Below are the code and all the weights of a small trained network. Each question names an input and a class and asks about switching units off, where a switched-off unit gives its printed mean instead of its output.

import numpy as np


def w(rows, s, z=0):
    codes = np.array(rows[::2]) - 128.0
    scale = np.full(codes.shape[1], s)
    scale[-1] = z or s
    return codes * scale


def norm(h):
    return h / np.sqrt((h * h).mean(-1, keepdims=True) + 1e-5)


def f(y):
    return np.maximum(y, 0)


def log_softmax(a):
    a = a - a.max(-1, keepdims=True)
    return a - np.log(np.exp(a).sum(-1, keepdims=True))


def net(x, mask):
    res = np.array(x, float).reshape(1, 2) / 4 @ E
    u = 0
    for l in range(3):
        y = f(norm(res) @ A[l][:, :-1].T + A[l][:, -1])
        res = res + np.where(mask[u : u + 7], y, B[l][:, -1]) @ B[l][:, :-1]
        u += 7
    return log_softmax(norm(res)[-1] @ U[:, :-1].T + U[:, -1])


A, B = {}, {}
E = w([
[188,233,166,84,136],'x0',
[2,174,96,58,86],'x1',
],0.0084)
A[0] = w([
[145,199,104,82,173,125],'L0N1',
[90,102,75,49,95,41],'L0N2',
[154,127,223,187,215,61],'L0N3',
[57,56,101,205,73,101],'L0N4',
[253,85,220,194,176,41],'L0N5',
[159,39,169,99,123,101],'L0N6',
[117,121,35,235,195,7],'L0N7',
],0.0071,0.0018)
B[0] = w([
[158,60,174,84,139,185],'L0N1',
[154,121,58,17,135,178],'L0N2',
[59,69,114,254,101,191],'L0N3',
[141,163,161,141,84,211],'L0N4',
[163,173,91,88,189,253],'L0N5',
[91,246,66,132,212,165],'L0N6',
[99,89,148,54,49,168],'L0N7',
],0.0073,0.0068)
A[1] = w([
[181,9,60,88,76,177],'L1N1',
[140,238,190,178,216,169],'L1N2',
[126,136,115,53,143,2],'L1N3',
[67,1,167,183,74,80],'L1N4',
[12,153,100,34,143,159],'L1N5',
[210,149,160,72,37,151],'L1N6',
[159,214,64,91,139,19],'L1N7',
],0.0083,0.00089)
B[1] = w([
[128,161,181,127,75,182],'L1N1',
[144,98,81,101,69,215],'L1N2',
[153,109,57,95,127,179],'L1N3',
[255,120,165,93,90,182],'L1N4',
[158,122,122,206,193,254],'L1N5',
[81,132,179,200,85,186],'L1N6',
[108,152,127,87,64,194],'L1N7',
],0.0095,0.0076)
A[2] = w([
[144,179,79,71,118,31],'L2N1',
[135,148,103,138,60,112],'L2N2',
[120,144,107,163,159,250],'L2N3',
[27,147,116,65,174,144],'L2N4',
[109,113,247,174,154,116],'L2N5',
[127,179,154,90,135,189],'L2N6',
[70,45,87,122,157,69],'L2N7',
],0.013,0.0024)
B[2] = w([
[24,126,199,178,182,245],'L2N1',
[71,170,196,131,122,253],'L2N2',
[151,178,48,67,149,199],'L2N3',
[220,94,45,163,134,202],'L2N4',
[60,207,87,100,202,160],'L2N5',
[254,27,108,125,77,179],'L2N6',
[235,128,152,135,160,171],'L2N7',
],0.0079,0.006)
U = w([
[208,138,7,167,175,210],'0',
[184,145,208,154,46,207],'1',
[25,217,133,162,152,207],'2',
[83,61,99,97,117,19],'3',
[94,93,105,130,128,12],'4',
[90,89,117,117,149,2],'5',
[91,79,107,68,139,28],'6',
[104,78,132,118,160,7],'7',
],0.018,0.006)

Each question gives the input, the list of numbers given to net, and the class t.
The units are the neurons (one row each of A and B). Each row of codes is followed by its name. A weight is (code - 128) times the scale printed after its matrix; where a second scale follows, it is the last column's (A, B and U).
mask holds one flag per neuron, layer by layer. A switched-off neuron (its flag False) gives its mean, the last column of its row in B, instead of its output. The means were averaged over made-up inputs and are rounded, as every weight is.
A unit's drop is (log p(t) with every unit on - log p(t) with that unit switched off) / (log p(t) with every unit on - log p(t) with every unit switched off).
The circuit of an input: a set's keep is (log p(t) with only the set's units on - log p(t) with every unit switched off) / (log p(t) with every unit on - log p(t) with every unit switched off). Starting from the 12 units with the biggest drops (on a tie, the unit counted first), units are removed one at a time, each time the one whose removal leaves the highest keep (on an exact tie, the one counted first), for as long as the keep stays at least 0.8.
circuit, biggest first: the units of the circuit, biggest drop first
unit that matters most: the unit with the biggest drop
k most important neurons: the k neurons with the biggest drops, biggest first
top k neurons in layer l: the k neurons of layer l with the biggest drops, biggest first
drop of u: that unit's drop, to one decimal
input [-5,5], class 0: 2 most important neurons => (L1N5 L1N7)
input [0,-2], class 2: unit that matters most => L0N5
input [2,-1], class 2: circuit, biggest first => (L1N5 L1N4 L2N1)
input [-8,7], class 1: top 2 neurons in layer 2 => (L2N7 L2N4)
input [5,5], class 0: circuit, biggest first => (L1N4 L2N4)
input [-2,-2], class 2: 2 most important neurons => (L0N6 L0N5)
input [3,2], class 2: top 2 neurons in layer 1 => (L1N6 L1N5)
input [1,2], class 2: 3 most important neurons => (L0N3 L0N2 L1N1)
input [6,7], class 0: 2 most important neurons => (L2N4 L2N6)
input [-1,1], class 2: 2 most important neurons => (L1N5 L1N4)
input [-4,4], class 0: 2 most important neurons => (L1N5 L1N7)
input [5,4], class 1: 3 most important neurons => (L0N3 L2N6 L1N6)
input [-2,1], class 2: top 2 neurons in layer 1 => (L1N6 L1N2)
input [0,4], class 0: 2 most important neurons => (L1N4 L1N2)
input [7,6], class 1: circuit, biggest first => (L2N6)
input [2,0], class 2: 2 most important neurons => (L1N6 L2N5)
input [-7,7], class 0: 4 most important neurons => (L0N2 L0N3 L1N5 L0N1)
input [2,1], class 2: 2 most important neurons => (L1N6 L2N5)
input [-7,5], class 1: 2 most important neurons => (L0N5 L1N4)
input [1,-2], class 2: 3 most important neurons => (L0N5 L1N5 L2N1)
input [-6,-1], class 1: most important neuron => (L1N4)
input [-5,-3], class 1: 2 most important neurons => (L0N7 L1N4)
input [1,-1], class 2: drop of L1N5 => 1.0
input [-6,0], class 1: drop of L1N4 => 1.0
input [-8,-3], class 1: drop of L1N4 => 0.7
input [5,7], class 0: drop of L2N4 => 1.2
input [4,8], class 0: unit that matters most => L2N4
